Below are the code and all the weights of a small trained network. Each question names an input and a target symbol and asks about switching units off, where a switched-off unit gives its printed mean instead of its output.

import numpy as np


def w(rows, s, z=0):
    codes = np.array(rows[::2]) - 128.0
    scale = np.full(codes.shape[1], s)
    scale[-1] = z or s
    return codes * scale


def f(y):
    return np.maximum(y, 0)


def softmax(a):
    e = np.exp(a - a.max(-1, keepdims=True))
    return e / e.sum(-1, keepdims=True)


def log_softmax(a):
    a = a - a.max(-1, keepdims=True)
    return a - np.log(np.exp(a).sum(-1, keepdims=True))


def net(x, mask):
    ids = ['ΓΛΠΦΨμξ'.index(c) for c in x.split()]
    T = len(ids)
    res = E[ids] + P[:T]
    r = res
    for j in range(2):
        rows = slice(2 * j, 2 * j + 2)
        q, k, v = (r @ M[0][rows].T for M in (Q, K, V))
        z = softmax(np.where(np.tri(T) > 0, q @ k.T / 2**0.5, -1e9)) @ v
        o = O[0][rows]
        res = res + np.where(mask[j], z, o[:, -1]) @ o[:, :-1]
    y = f(res @ A[0][:, :-1].T + A[0][:, -1])
    res = res + np.where(mask[2:6], y, B[0][:, -1]) @ B[0][:, :-1]
    return log_softmax(res[-1] @ U[:, :-1].T + U[:, -1])


Q, K, V, O, A, B = {}, {}, {}, {}, {}, {}
E = w([
[86,195,116,114,102,137,57],'Γ',
[140,160,145,204,153,188,67],'Λ',
[27,189,123,120,137,242,123],'Π',
[156,181,62,82,131,118,116],'Φ',
[34,154,121,133,80,94,191],'Ψ',
[76,196,54,212,220,9,135],'μ',
[86,124,155,204,146,185,228],'ξ',
],0.012)
P = w([
[147,179,103,89,176,136,125],'0',
[140,182,63,171,122,142,131],'1',
[142,146,59,217,41,120,166],'2',
[120,165,108,157,106,177,186],'3',
[68,156,169,115,139,79,161],'4',
[42,118,239,129,195,4,100],'5',
],0.011)
Q[0] = w([
[116,4,193,61,195,85,92],'head 1',
[45,252,142,167,201,68,128],'head 1',
[114,96,231,69,162,116,127],'head 2',
[116,77,166,90,198,69,96],'head 2',
],0.011)
K[0] = w([
[157,77,98,157,9,161,130],'head 1',
[83,205,19,225,192,74,130],'head 1',
[149,126,65,145,54,147,100],'head 2',
[134,85,118,168,50,165,145],'head 2',
],0.013)
V[0] = w([
[136,124,168,145,145,240,88],'head 1',
[246,144,110,120,132,130,36],'head 1',
[51,190,116,60,82,105,47],'head 2',
[119,132,185,178,80,76,76],'head 2',
],0.011)
O[0] = w([
[2,179,124,116,138,66,114,68],'head 1',
[125,127,157,9,224,76,223,134],'head 1',
[116,49,73,118,149,97,98,252],'head 2',
[106,148,15,135,184,244,199,25],'head 2',
],0.011,0.0038)
A[0] = w([
[37,121,58,141,199,78,84,102],'neuron 1',
[71,74,43,143,154,92,174,127],'neuron 2',
[168,143,255,145,87,109,143,251],'neuron 3',
[134,222,72,130,210,80,168,127],'neuron 4',
],0.0058,0.0021)
B[0] = w([
[57,114,110,165,213,189,125,254],'neuron 1',
[89,77,111,64,251,220,117,203],'neuron 2',
[171,66,193,42,149,126,195,225],'neuron 3',
[150,191,17,254,65,208,163,242],'neuron 4',
],0.0067,0.0054)
U = w([
[59,99,178,172,157,69,59,17],'Γ',
[116,50,104,79,212,197,96,69],'Λ',
[179,124,170,171,153,159,200,41],'Π',
[147,111,203,45,189,61,157,252],'Φ',
[110,254,243,144,61,118,130,101],'Ψ',
[171,132,62,173,80,171,85,216],'μ',
[95,249,121,161,157,149,202,138],'ξ',
],0.0057,0.0027)

Each question gives the input, a string of symbols that net reads in full, and the target symbol t.
The units are the heads (2 rows each of Q, K, V and O) and the neurons (one row each of A and B). Each row of codes is followed by its name. A weight is (code - 128) times the scale printed after its matrix; where a second scale follows, it is the last column's (O, A, B and U).
mask holds one flag per unit, heads first, then neurons. A switched-off unit (its flag False) gives its mean, the last column of its rows in O or B, instead of its output. The means were averaged over made-up inputs and are rounded, as every weight is.
A unit's drop is (log p(t) with every unit on - log p(t) with that unit switched off) / (log p(t) with every unit on - log p(t) with every unit switched off).
The circuit of an input: a set's keep is (log p(t) with only the set's units on - log p(t) with every unit switched off) / (log p(t) with every unit on - log p(t) with every unit switched off). Starting from all 6 units, units are removed one at a time, each time the one whose removal leaves the highest keep (on an exact tie, the one counted first), for as long as the keep stays at least 0.8.
circuit, biggest first: the units of the circuit, biggest drop first
most important unit: the unit with the biggest drop
heads that matter: for each layer, one digit per head in row order, 1 if its drop is at least 0.15 and else 0, layers parted by /
input Λ Ψ Λ Π Γ Ψ, target ξ: heads that matter	01
input Φ Π Γ, target Φ: heads that matter	11
input Π μ Λ ξ Λ Λ, target Π: most important unit	head 1
input ξ Λ ξ Ψ Π Λ, target Ψ: circuit, biggest first	head 2; head 1
input Λ Γ Λ, target ξ: heads that matter	10
input Λ Φ ξ, target ξ: circuit, biggest first	head 1; neuron 4
input Φ Λ μ Λ ξ, target Π: circuit, biggest first	head 1; neuron 3
input Γ Ψ Φ Λ, target Λ: circuit, biggest first	head 2; head 1; neuron 2
input ξ Π μ, target Π: circuit, biggest first	head 1; head 2; neuron 3
input Φ Ψ Π, target Φ: circuit, biggest first	head 1; head 2
input Γ Φ Γ, target Λ: circuit, biggest first	head 2; neuron 2; head 1
input Λ Λ Π Λ Ψ, target ξ: circuit, biggest first	head 1; head 2; neuron 4
input ξ Ψ Γ, target Ψ: heads that matter	01
input Φ Λ Γ Ψ, target Φ: heads that matter	11
input Φ Γ Ψ Φ Λ Λ, target μ: most important unit	head 1
input Π Λ Γ Ψ, target Γ: heads that matter	11
input Γ Λ Γ Ψ, target Λ: heads that matter	01
input Λ Λ μ Ψ, target μ: heads that matter	10
input Π Φ ξ, target Γ: circuit, biggest first	head 1; head 2
input Λ Λ Ψ Ψ Π Π, target μ: heads that matter	11
input Λ Λ Λ Π Γ, target ξ: most important unit	head 1
